Below is a small trained network, with its code and all its weights. Each question gives an input and a class and asks what happens when units are switched off, that is, made to give their printed mean instead of their output.

import numpy as np


def w(rows, s, z=0):
    codes = np.array(rows[::2]) - 128.0
    scale = np.full(codes.shape[1], s)
    scale[-1] = z or s
    return codes * scale


def f(y):
    return y / 2 * (1 + np.tanh(0.7978845608 * (y + 0.044715 * y**3)))


def log_softmax(a):
    a = a - a.max(-1, keepdims=True)
    return a - np.log(np.exp(a).sum(-1, keepdims=True))


def net(x, mask):
    res = np.array(x, float).reshape(1, 7) / 4 @ E
    y = f(res @ A[0][:, :-1].T + A[0][:, -1])
    res = res + np.where(mask, y, B[0][:, -1]) @ B[0][:, :-1]
    return log_softmax(res[-1] @ U[:, :-1].T + U[:, -1])


A, B = {}, {}
E = w([
[132,84,122,107,126,149,139,143,120,121,149,158],'x0',
[197,174,19,11,76,138,146,70,172,164,132,108],'x1',
[117,156,134,138,87,87,98,152,121,155,63,77],'x2',
[107,48,205,62,199,205,86,93,221,84,36,110],'x3',
[125,115,130,164,39,163,198,116,195,1,208,26],'x4',
[31,81,143,106,45,117,69,33,110,177,191,101],'x5',
[70,174,75,165,75,197,48,155,135,63,87,224],'x6',
],0.0078)
A[0] = w([
[61,86,205,173,127,88,130,182,87,104,134,138,79],'neuron 1',
[153,137,109,168,124,146,63,70,141,205,87,225,155],'neuron 2',
[158,156,34,2,71,116,145,85,174,147,107,131,124],'neuron 3',
[251,118,83,198,152,78,206,203,177,112,65,157,3],'neuron 4',
[106,136,115,162,47,123,156,147,212,54,152,82,81],'neuron 5',
[120,114,104,152,67,98,115,132,61,174,197,125,97],'neuron 6',
[126,51,199,76,141,175,93,99,215,140,53,105,57],'neuron 7',
[183,93,199,89,187,62,204,115,111,196,165,55,126],'neuron 8',
[142,169,54,169,178,128,176,207,197,112,107,158,82],'neuron 9',
[195,109,157,158,85,128,144,144,153,60,156,60,32],'neuron 10',
[167,170,105,167,100,81,176,164,89,140,164,162,24],'neuron 11',
[139,131,123,113,210,96,102,165,126,224,119,134,49],'neuron 12',
],0.0078,0.0038)
B[0] = w([
[123,153,206,146,235,167,106,138,169,145,173,60,196],'neuron 1',
[92,95,46,145,125,206,172,110,99,119,84,118,225],'neuron 2',
[174,148,173,205,254,135,82,175,117,122,167,69,248],'neuron 3',
[156,72,46,247,155,83,92,66,212,157,169,157,220],'neuron 4',
[97,94,98,137,137,161,178,94,56,180,46,125,206],'neuron 5',
[177,203,90,163,100,59,125,103,192,146,100,188,198],'neuron 6',
[145,194,180,110,86,34,159,100,204,104,136,216,241],'neuron 7',
[95,96,44,162,37,132,97,208,131,23,104,64,255],'neuron 8',
[149,70,92,131,120,137,56,52,188,81,106,107,203],'neuron 9',
[174,95,115,120,141,146,251,91,86,162,95,140,179],'neuron 10',
[182,187,146,34,160,73,224,137,180,76,81,183,184],'neuron 11',
[118,78,163,59,100,195,183,103,67,178,98,125,200],'neuron 12',
],0.0084,0.0092)
U = w([
[176,202,188,45,106,15,223,133,210,99,88,246,27],'0',
[127,7,115,88,131,187,232,97,26,179,39,115,15],'1',
[87,20,104,190,91,68,54,53,180,163,182,116,252],'2',
[175,133,217,173,254,155,110,198,114,128,190,47,69],'3',
[76,86,78,138,46,167,95,197,118,18,91,120,249],'4',
],0.0062,0.0033)

Each question gives the input, the list of numbers given to net, and the class t.
The units are the neurons (one row each of A and B). Each row of codes is followed by its name. A weight is (code - 128) times the scale printed after its matrix; where a second scale follows, it is the last column's (A, B and U).
mask holds one flag per neuron, in row order. A switched-off neuron (its flag False) gives its mean, the last column of its row in B, instead of its output. The means were averaged over made-up inputs and are rounded, as every weight is.
A unit's drop is (log p(t) with every unit on - log p(t) with that unit switched off) / (log p(t) with every unit on - log p(t) with every unit switched off).
The circuit of an input: a set's keep is (log p(t) with only the set's units on - log p(t) with every unit switched off) / (log p(t) with every unit on - log p(t) with every unit switched off). Starting from all 12 units, units are removed one at a time, each time the one whose removal leaves the highest keep (on an exact tie, the one counted first), for as long as the keep stays at least 0.8.
units of the circuit, in order: the units of the circuit, biggest drop first
unit that matters most: the unit with the biggest drop
k most important neurons: the k neurons with the biggest drops, biggest first
drop when u is switched off: that unit's drop, to one decimal
input [5,-6,-4,-7,5,6,4], class 0: units of the circuit, in order -> (neuron 6; neuron 11)
input [1,0,3,-6,-6,0,-1], class 0: units of the circuit, in order -> (neuron 11)
input [3,-6,-2,3,-7,-3,5], class 1: 4 most important neurons -> (neuron 2; neuron 3; neuron 12; neuron 8)
input [3,-8,7,2,4,-1,8], class 3: 2 most important neurons -> (neuron 1; neuron 8)
input [2,-2,-5,3,5,-2,2], class 1: units of the circuit, in order -> (neuron 5; neuron 10)
input [8,8,8,4,1,-8,7], class 2: units of the circuit, in order -> (neuron 4; neuron 9)
input [3,-8,0,-4,-2,2,-2], class 3: 2 most important neurons -> (neuron 1; neuron 7)
input [6,-2,-3,-5,-7,-2,-2], class 1: 3 most important neurons -> (neuron 12; neuron 7; neuron 2)
input [-3,0,-3,3,-7,3,5], class 1: 2 most important neurons -> (neuron 2; neuron 8)
input [-5,-3,6,-5,2,-3,-7], class 4: 2 most important neurons -> (neuron 8; neuron 7)
input [2,-7,1,-3,6,-7,0], class 2: 3 most important neurons -> (neuron 4; neuron 9; neuron 3)
input [0,2,1,-5,6,-4,-1], class 1: 3 most important neurons -> (neuron 5; neuron 7; neuron 10)
input [-3,3,-3,3,-1,3,-8], class 4: 2 most important neurons -> (neuron 8; neuron 4)
input [-4,7,-7,-7,0,1,-8], class 4: 4 most important neurons -> (neuron 8; neuron 7; neuron 1; neuron 3)
input [-3,-2,5,-2,7,-7,-4], class 1: 2 most important neurons -> (neuron 10; neuron 5)
input [-8,6,8,-2,5,3,3], class 3: units of the circuit, in order -> (neuron 3)
input [6,3,7,7,-2,5,7], class 0: 2 most important neurons -> (neuron 7; neuron 8)
input [-4,-5,5,4,-8,0,3], class 1: 2 most important neurons -> (neuron 2; neuron 12)
input [-6,-5,1,-6,-8,-6,-1], class 1: 3 most important neurons -> (neuron 12; neuron 7; neuron 2)
input [-6,1,-1,2,8,-1,8], class 1: unit that matters most -> neuron 5
input [4,7,-4,-6,-3,-1,1], class 3: 2 most important neurons -> (neuron 3; neuron 7)
input [8,-6,-3,6,-4,1,-4], class 0: drop when neuron 11 is switched off -> -0.1
input [5,6,4,-4,2,-6,-1], class 2: drop when neuron 1 is switched off -> 0.3
input [-2,-3,6,8,4,5,-2], class 0: drop when neuron 7 is switched off -> 0.8
input [6,-6,5,-3,1,4,3], class 3: drop when neuron 4 is switched off -> 0.2
